Below is a small trained network, with its code and all its weights. Each question gives an input and a class and asks what happens when units are switched off, that is, made to give their printed mean instead of their output.

import numpy as np


def w(rows, s, z=0):
    codes = np.array(rows[::2]) - 128.0
    scale = np.full(codes.shape[1], s)
    scale[-1] = z or s
    return codes * scale


def norm(h):
    return h / np.sqrt((h * h).mean(-1, keepdims=True) + 1e-5)


def f(y):
    return y / 2 * (1 + np.tanh(0.7978845608 * (y + 0.044715 * y**3)))


def log_softmax(a):
    a = a - a.max(-1, keepdims=True)
    return a - np.log(np.exp(a).sum(-1, keepdims=True))


def net(x, mask):
    res = np.array(x, float).reshape(1, 8) / 4 @ E
    u = 0
    for l in range(4):
        y = f(norm(res) @ A[l][:, :-1].T + A[l][:, -1])
        res = res + np.where(mask[u : u + 3], y, B[l][:, -1]) @ B[l][:, :-1]
        u += 3
    return log_softmax(norm(res)[-1] @ U[:, :-1].T + U[:, -1])


A, B = {}, {}
E = w([
[112,111,107,192,113,197,67,210,140,162],'x0',
[218,248,180,158,122,151,158,143,54,187],'x1',
[127,121,141,124,130,132,126,126,130,138],'x2',
[123,122,148,132,134,140,131,122,130,131],'x3',
[200,87,79,46,144,231,177,148,154,129],'x4',
[118,172,166,141,112,80,210,207,195,139],'x5',
[194,144,171,119,222,136,73,168,182,33],'x6',
[105,158,96,128,153,134,140,140,85,86],'x7',
],0.012)
A[0] = w([
[167,89,90,125,158,165,1,9,41,140,1],'L0N0',
[205,174,156,126,158,148,146,147,98,180,144],'L0N1',
[108,168,167,164,147,119,72,109,130,88,6],'L0N2',
],0.0084,0.0067)
B[0] = w([
[89,247,176,93,102,121,193,188,239,141,230],'L0N0',
[100,55,124,65,89,89,83,160,106,92,254],'L0N1',
[122,108,123,198,156,70,123,123,70,160,137],'L0N2',
],0.014,0.0053)
A[1] = w([
[254,215,180,127,67,144,105,127,66,149,1],'L1N0',
[160,148,144,77,173,73,154,27,120,129,65],'L1N1',
[162,161,100,130,92,119,122,117,66,202,125],'L1N2',
],0.0099,0.0071)
B[1] = w([
[39,74,195,99,200,109,110,191,92,67,253],'L1N0',
[155,141,121,214,2,207,88,154,120,51,231],'L1N1',
[75,76,128,149,165,152,162,87,158,119,253],'L1N2',
],0.015,0.0032)
A[2] = w([
[170,111,153,131,206,104,70,133,128,75,67],'L2N0',
[112,128,111,187,149,190,55,187,121,184,69],'L2N1',
[246,182,186,154,207,140,74,160,171,61,1],'L2N2',
],0.012,0.01)
B[2] = w([
[36,92,119,138,104,169,178,55,111,188,222],'L2N0',
[216,138,184,155,41,91,178,75,125,1,180],'L2N1',
[56,124,98,236,93,201,169,110,125,208,255],'L2N2',
],0.013,0.0048)
A[3] = w([
[127,93,132,191,138,54,101,92,83,134,2],'L3N0',
[78,204,173,243,152,1,18,55,109,153,25],'L3N1',
[87,73,71,97,94,109,66,84,241,95,18],'L3N2',
],0.0084,0.005)
B[3] = w([
[220,55,138,90,77,147,147,156,42,165,141],'L3N0',
[246,123,87,22,201,220,109,129,164,154,253],'L3N1',
[126,174,207,157,214,94,72,166,1,129,189],'L3N2',
],0.012,0.0059)
U = w([
[53,38,195,93,192,81,91,184,65,94,107],'0',
[63,112,83,187,112,158,159,34,119,234,183],'1',
[110,228,161,86,131,100,163,194,235,137,251],'2',
[195,124,149,174,41,134,126,91,135,7,43],'3',
[249,80,63,37,194,195,146,122,135,172,53],'4',
],0.014,0.0026)

Each question gives the input, the list of numbers given to net, and the class t.
The units are the neurons (one row each of A and B). Each row of codes is followed by its name. A weight is (code - 128) times the scale printed after its matrix; where a second scale follows, it is the last column's (A, B and U).
mask holds one flag per neuron, layer by layer. A switched-off neuron (its flag False) gives its mean, the last column of its row in B, instead of its output. The means were averaged over made-up inputs and are rounded, as every weight is.
A unit's drop is (log p(t) with every unit on - log p(t) with that unit switched off) / (log p(t) with every unit on - log p(t) with every unit switched off).
The circuit of an input: a set's keep is (log p(t) with only the set's units on - log p(t) with every unit switched off) / (log p(t) with every unit on - log p(t) with every unit switched off). Starting from all 12 units, units are removed one at a time, each time the one whose removal leaves the highest keep (on an exact tie, the one counted first), for as long as the keep stays at least 0.8.
units of the circuit, in order: the units of the circuit, biggest drop first
most important unit: the unit with the biggest drop
top k neurons: the k neurons with the biggest drops, biggest first
top k neurons in layer l: the k neurons of layer l with the biggest drops, biggest first
input [7,-8,2,7,-7,-3,-6,-3], class 0: most important unit : L3N2
input [5,-1,-1,-5,-7,-3,7,5], class 1: top 3 neurons : L2N2; L2N0; L0N1
input [1,0,-6,2,0,8,8,7], class 1: top 2 neurons : L2N2; L0N0
input [-8,7,1,-4,4,7,0,0], class 3: units of the circuit, in order : L1N1; L0N0
input [-1,3,4,-6,-8,6,7,-1], class 4: units of the circuit, in order : L3N1; L0N0
input [-1,-3,-1,-5,-3,5,5,4], class 1: units of the circuit, in order : L0N1; L0N0; L2N0; L2N2
input [1,5,8,-5,-2,-3,6,-4], class 1: top 4 neurons : L2N0; L2N2; L0N1; L3N2
input [-7,-6,5,0,6,0,8,0], class 1: units of the circuit, in order : L0N1; L2N2; L2N0; L3N1
input [-4,2,-6,-6,5,-5,-3,-4], class 2: top 2 neurons : L0N0; L3N1
input [-6,8,3,3,-5,8,-3,7], class 0: units of the circuit, in order : L1N0; L0N0
input [8,-4,0,-4,4,5,-4,0], class 3: units of the circuit, in order : L2N1; L0N0
input [0,-6,8,5,-8,2,7,7], class 4: top 2 neurons in layer 3 : L3N1; L3N0
input [-5,6,-4,-2,8,-8,-4,-4], class 2: top 2 neurons : L0N0; L3N1
input [8,0,-5,4,-2,0,-1,3], class 3: units of the circuit, in order : L2N1
input [-7,0,-6,-2,0,-5,1,7], class 3: top 2 neurons : L1N1; L3N1
input [-5,-7,1,-1,7,-5,1,-5], class 0: top 2 neurons in layer 3 : L3N2; L3N1
input [-6,-6,2,-5,2,-2,-5,1], class 0: top 2 neurons : L3N2; L2N2
input [5,-7,2,-7,-6,-8,-3,3], class 2: top 2 neurons : L0N0; L0N1
input [0,4,-4,6,4,5,5,-7], class 1: top 2 neurons : L2N2; L0N0
input [7,4,7,-5,-8,-1,2,-2], class 4: top 2 neurons in layer 3 : L3N1; L3N0
input [1,8,0,7,5,-6,1,3], class 0: units of the circuit, in order : L1N0
input [-8,6,6,6,2,-6,-7,-6], class 3: top 2 neurons in layer 2 : L2N2; L2N0
input [-2,1,2,4,-6,5,-2,-3], class 4: top 2 neurons : L3N1; L0N0
input [-8,7,-8,8,7,5,1,-1], class 3: top 4 neurons : L1N1; L0N0; L3N1; L3N2
input [1,6,7,-6,3,-7,-5,1], class 2: top 2 neurons : L0N0; L3N2
input [-3,3,-7,4,-5,2,4,6], class 4: top 2 neurons : L3N1; L0N2
input [2,8,-6,-5,-4,2,8,-6], class 0: units of the circuit, in order : L1N0
input [4,8,7,2,-7,-8,-5,-7], class 0: top 2 neurons : L1N0; L1N2
input [5,1,-6,7,5,5,7,2], class 1: top 2 neurons : L2N2; L0N0
